Below are the code and all the weights of a small trained network. Each question names an input and a class and asks about switching units off, where a switched-off unit gives its printed mean instead of its output.

import numpy as np


def w(rows, s, z=0):
    codes = np.array(rows[::2]) - 128.0
    scale = np.full(codes.shape[1], s)
    scale[-1] = z or s
    return codes * scale


def norm(h):
    return h / np.sqrt((h * h).mean(-1, keepdims=True) + 1e-5)


def f(y):
    return np.maximum(y, 0)


def log_softmax(a):
    a = a - a.max(-1, keepdims=True)
    return a - np.log(np.exp(a).sum(-1, keepdims=True))


def net(x, mask):
    res = np.array(x, float).reshape(1, 8) / 4 @ E
    u = 0
    for l in range(2):
        y = f(norm(res) @ A[l][:, :-1].T + A[l][:, -1])
        res = res + np.where(mask[u : u + 15], y, B[l][:, -1]) @ B[l][:, :-1]
        u += 15
    return log_softmax(norm(res)[-1] @ U[:, :-1].T + U[:, -1])


A, B = {}, {}
E = w([
[179,153,142,69,69,45],'x0',
[59,92,159,197,117,107],'x1',
[139,100,98,72,162,105],'x2',
[146,161,2,162,142,73],'x3',
[62,222,134,128,105,137],'x4',
[132,160,190,103,196,73],'x5',
[64,123,146,77,129,89],'x6',
[166,189,146,57,143,189],'x7',
],0.0068)
A[0] = w([
[134,16,139,147,120,62,19],'L0N0',
[185,60,156,189,66,67,92],'L0N1',
[131,189,71,134,7,181,3],'L0N2',
[255,126,124,95,143,137,10],'L0N3',
[128,61,195,249,121,233,6],'L0N4',
[72,142,117,25,186,224,3],'L0N5',
[124,186,119,65,123,60,157],'L0N6',
[109,188,142,159,204,128,62],'L0N7',
[153,112,22,174,116,181,160],'L0N8',
[95,155,239,101,105,70,27],'L0N9',
[155,145,94,164,82,179,50],'L0N10',
[130,5,118,128,136,81,36],'L0N11',
[64,155,133,40,205,210,20],'L0N12',
[243,148,105,68,169,138,31],'L0N13',
[151,91,206,234,157,201,8],'L0N14',
],0.0065,0.0057)
B[0] = w([
[95,53,40,50,90,113,159],'L0N0',
[92,81,89,70,142,152,194],'L0N1',
[90,196,80,128,2,176,160],'L0N2',
[198,129,144,132,174,83,162],'L0N3',
[126,77,176,215,161,192,188],'L0N4',
[88,178,55,61,175,176,158],'L0N5',
[128,75,178,186,134,183,229],'L0N6',
[115,152,141,117,191,161,146],'L0N7',
[102,151,209,119,120,66,252],'L0N8',
[62,161,220,65,130,76,169],'L0N9',
[105,133,132,90,96,127,150],'L0N10',
[116,37,66,64,40,88,163],'L0N11',
[102,165,47,62,198,169,163],'L0N12',
[187,124,132,159,175,142,180],'L0N13',
[125,81,179,191,148,179,164],'L0N14',
],0.0075,0.0042)
A[1] = w([
[253,129,124,115,138,123,48],'L1N0',
[216,128,118,115,151,115,64],'L1N1',
[133,159,93,136,43,142,58],'L1N2',
[127,142,105,148,86,161,97],'L1N3',
[141,169,187,163,156,154,142],'L1N4',
[107,117,152,122,152,86,143],'L1N5',
[58,140,108,119,101,150,133],'L1N6',
[111,149,193,111,128,81,42],'L1N7',
[135,120,164,180,113,100,136],'L1N8',
[141,116,155,102,80,147,116],'L1N9',
[117,138,93,166,148,84,32],'L1N10',
[121,133,95,168,129,83,30],'L1N11',
[126,111,138,158,156,102,87],'L1N12',
[121,156,78,90,109,109,142],'L1N13',
[113,138,98,170,138,85,2],'L1N14',
],0.014,0.007)
B[1] = w([
[224,121,127,122,203,55,240],'L1N0',
[214,141,131,131,144,75,211],'L1N1',
[164,148,188,196,48,92,195],'L1N2',
[181,118,212,160,109,99,174],'L1N3',
[90,69,86,150,149,73,254],'L1N4',
[101,176,100,124,98,119,215],'L1N5',
[234,153,129,107,145,139,233],'L1N6',
[66,180,212,60,100,52,181],'L1N7',
[132,116,125,85,149,204,213],'L1N8',
[119,175,79,188,159,92,193],'L1N9',
[100,184,73,138,89,115,150],'L1N10',
[58,213,2,78,71,188,151],'L1N11',
[134,132,108,165,108,167,162],'L1N12',
[131,98,186,166,125,204,215],'L1N13',
[79,172,11,127,91,171,142],'L1N14',
],0.0087,0.0048)
U = w([
[105,16,79,87,79,57,108],'0',
[250,131,130,98,185,60,201],'1',
[83,167,111,148,220,126,2],'2',
[180,190,184,196,44,131,174],'3',
[84,56,195,208,150,212,138],'4',
[129,168,125,38,188,235,108],'5',
[40,177,215,46,108,68,122],'6',
[66,181,22,149,84,136,103],'7',
],0.018,0.0034)

Each question gives the input, the list of numbers given to net, and the class t.
The units are the neurons (one row each of A and B). Each row of codes is followed by its name. A weight is (code - 128) times the scale printed after its matrix; where a second scale follows, it is the last column's (A, B and U).
mask holds one flag per neuron, layer by layer. A switched-off neuron (its flag False) gives its mean, the last column of its row in B, instead of its output. The means were averaged over made-up inputs and are rounded, as every weight is.
A unit's drop is (log p(t) with every unit on - log p(t) with that unit switched off) / (log p(t) with every unit on - log p(t) with every unit switched off).
The circuit of an input: a set's keep is (log p(t) with only the set's units on - log p(t) with every unit switched off) / (log p(t) with every unit on - log p(t) with every unit switched off). Starting from the 12 units with the biggest drops (on a tie, the unit counted first), units are removed one at a time, each time the one whose removal leaves the highest keep (on an exact tie, the one counted first), for as long as the keep stays at least 0.8.
units of the circuit, in order: the units of the circuit, biggest drop first
unit that matters most: the unit with the biggest drop
k most important neurons: the k neurons with the biggest drops, biggest first
top k neurons in layer l: the k neurons of layer l with the biggest drops, biggest first
drop when u is switched off: that unit's drop, to one decimal
input [-2,8,-3,7,-2,6,8,3], class 7: unit that matters most => L0N8
input [-5,-8,6,-2,-5,0,8,-4], class 5: units of the circuit, in order => [L1N4 L1N0]
input [-5,3,-1,-3,-1,2,7,3], class 5: 2 most important neurons => [L0N12 L0N8]
input [-3,0,2,-2,8,2,-2,-4], class 2: 3 most important neurons => [L0N8 L1N4 L1N6]
input [3,5,1,-4,4,-8,5,-5], class 3: 3 most important neurons => [L1N6 L0N8 L1N4]
input [-4,-4,6,8,-1,7,8,2], class 5: units of the circuit, in order => [L1N0 L1N4 L1N13]
input [5,8,-8,4,-5,2,-2,-1], class 0: top 2 neurons in layer 0 => [L0N1 L0N0]
input [-4,6,3,-5,-1,3,4,3], class 6: 2 most important neurons => [L0N9 L0N6]
input [-2,-3,-1,-3,6,7,-7,-4], class 6: 2 most important neurons => [L1N7 L0N9]
input [-7,-6,3,3,-1,8,7,0], class 5: 2 most important neurons => [L0N12 L0N5]
input [4,6,-2,-2,0,7,-8,2], class 6: drop when L1N12 is switched off => 0.0
input [3,8,2,7,2,-5,2,5], class 3: drop when L0N2 is switched off => 0.1
input [5,7,4,2,-4,2,5,3], class 0: drop when L0N8 is switched off => 0.8
input [7,-4,-1,8,5,-7,-4,-8], class 3: units of the circuit, in order => [L1N2]
input [0,8,0,3,0,-6,-2,-6], class 7: 2 most important neurons => [L1N11 L0N6]
